Below is a small trained network, with its code and all its weights. Each question gives an input and a class and asks what happens when units are switched off, that is, made to give their printed mean instead of their output.

import numpy as np


def w(rows, s, z=0):
    codes = np.array(rows[::2]) - 128.0
    scale = np.full(codes.shape[1], s)
    scale[-1] = z or s
    return codes * scale


def f(y):
    return np.maximum(y, 0)


def log_softmax(a):
    a = a - a.max(-1, keepdims=True)
    return a - np.log(np.exp(a).sum(-1, keepdims=True))


def net(x, mask):
    res = np.array(x, float).reshape(1, 3) / 4 @ E
    y = f(res @ A[0][:, :-1].T + A[0][:, -1])
    res = res + np.where(mask, y, B[0][:, -1]) @ B[0][:, :-1]
    return log_softmax(res[-1] @ U[:, :-1].T + U[:, -1])


A, B = {}, {}
E = w([
[167,178,194,101,113,11,91,122,144,147,97],'x0',
[133,113,164,125,197,136,142,136,40,228,202],'x1',
[183,42,144,248,195,138,77,161,147,96,83],'x2',
],0.018)
A[0] = w([
[86,159,116,115,80,117,170,115,123,133,186,215],'neuron 1',
[127,177,116,66,125,140,142,120,87,146,157,158],'neuron 2',
[114,81,104,153,171,203,185,140,61,195,187,154],'neuron 3',
[93,213,114,47,103,140,200,80,146,85,136,254],'neuron 4',
[152,158,157,119,58,79,63,120,164,86,51,170],'neuron 5',
[129,116,234,117,183,112,126,115,82,167,150,80],'neuron 6',
[151,121,246,122,104,42,74,111,131,194,140,75],'neuron 7',
[135,158,155,35,130,144,182,93,82,169,192,137],'neuron 8',
[72,90,102,148,70,222,169,93,170,67,108,231],'neuron 9',
[130,186,163,85,87,62,120,50,132,147,115,168],'neuron 10',
],0.012,0.007)
B[0] = w([
[107,103,58,8,119,106,139,78,85,130,84,202],'neuron 1',
[117,146,70,71,88,136,160,146,134,113,66,204],'neuron 2',
[57,151,174,109,199,201,125,200,166,189,92,253],'neuron 3',
[71,89,233,27,135,102,81,81,95,165,184,243],'neuron 4',
[167,158,123,149,67,99,102,91,219,86,109,219],'neuron 5',
[90,181,132,228,171,75,189,96,62,95,126,213],'neuron 6',
[246,141,153,150,137,45,197,82,57,138,130,234],'neuron 7',
[127,110,31,89,119,119,186,185,158,161,125,241],'neuron 8',
[138,58,37,102,171,155,42,73,76,53,207,227],'neuron 9',
[147,181,155,133,15,117,147,109,134,182,161,231],'neuron 10',
],0.011,0.026)
U = w([
[69,94,129,86,109,113,51,80,70,111,173,207],'0',
[140,175,223,100,26,94,94,81,177,159,152,141],'1',
[197,76,59,209,151,167,64,140,134,60,151,219],'2',
[216,151,135,207,72,71,114,152,254,72,63,117],'3',
[77,124,106,76,148,164,175,201,148,176,105,187],'4',
[169,177,110,122,89,73,234,156,88,177,140,4],'5',
[51,134,228,209,192,186,106,200,137,166,121,146],'6',
[188,153,225,193,195,84,170,102,48,140,124,21],'7',
],0.01,0.0029)

Each question gives the input, the list of numbers given to net, and the class t.
The units are the neurons (one row each of A and B). Each row of codes is followed by its name. A weight is (code - 128) times the scale printed after its matrix; where a second scale follows, it is the last column's (A, B and U).
mask holds one flag per neuron, in row order. A switched-off neuron (its flag False) gives its mean, the last column of its row in B, instead of its output. The means were averaged over made-up inputs and are rounded, as every weight is.
A unit's drop is (log p(t) with every unit on - log p(t) with that unit switched off) / (log p(t) with every unit on - log p(t) with every unit switched off).
The circuit of an input: a set's keep is (log p(t) with only the set's units on - log p(t) with every unit switched off) / (log p(t) with every unit on - log p(t) with every unit switched off). Starting from all 10 units, units are removed one at a time, each time the one whose removal leaves the highest keep (on an exact tie, the one counted first), for as long as the keep stays at least 0.8.
circuit, biggest first: the units of the circuit, biggest drop first
top k neurons: the k neurons with the biggest drops, biggest first
drop of u: that unit's drop, to one decimal
input [1,-4,-2], class 1: top neuron => [neuron 5]
input [-6,-2,2], class 2: circuit, biggest first => [neuron 4; neuron 9]
input [1,8,1], class 7: top 2 neurons => [neuron 6; neuron 7]
input [0,-4,-7], class 0: top 3 neurons => [neuron 1; neuron 9; neuron 4]
input [-8,-1,-7], class 0: top 2 neurons => [neuron 9; neuron 4]
input [0,-6,-6], class 0: top 2 neurons => [neuron 9; neuron 1]
input [8,-2,6], class 3: drop of neuron 5 => 1.5
input [-1,-8,-7], class 0: drop of neuron 9 => 2.4
input [-1,8,-3], class 4: drop of neuron 3 => 0.7
input [1,-2,2], class 3: top 2 neurons => [neuron 4; neuron 9]
input [2,-2,-7], class 1: top 2 neurons => [neuron 4; neuron 10]
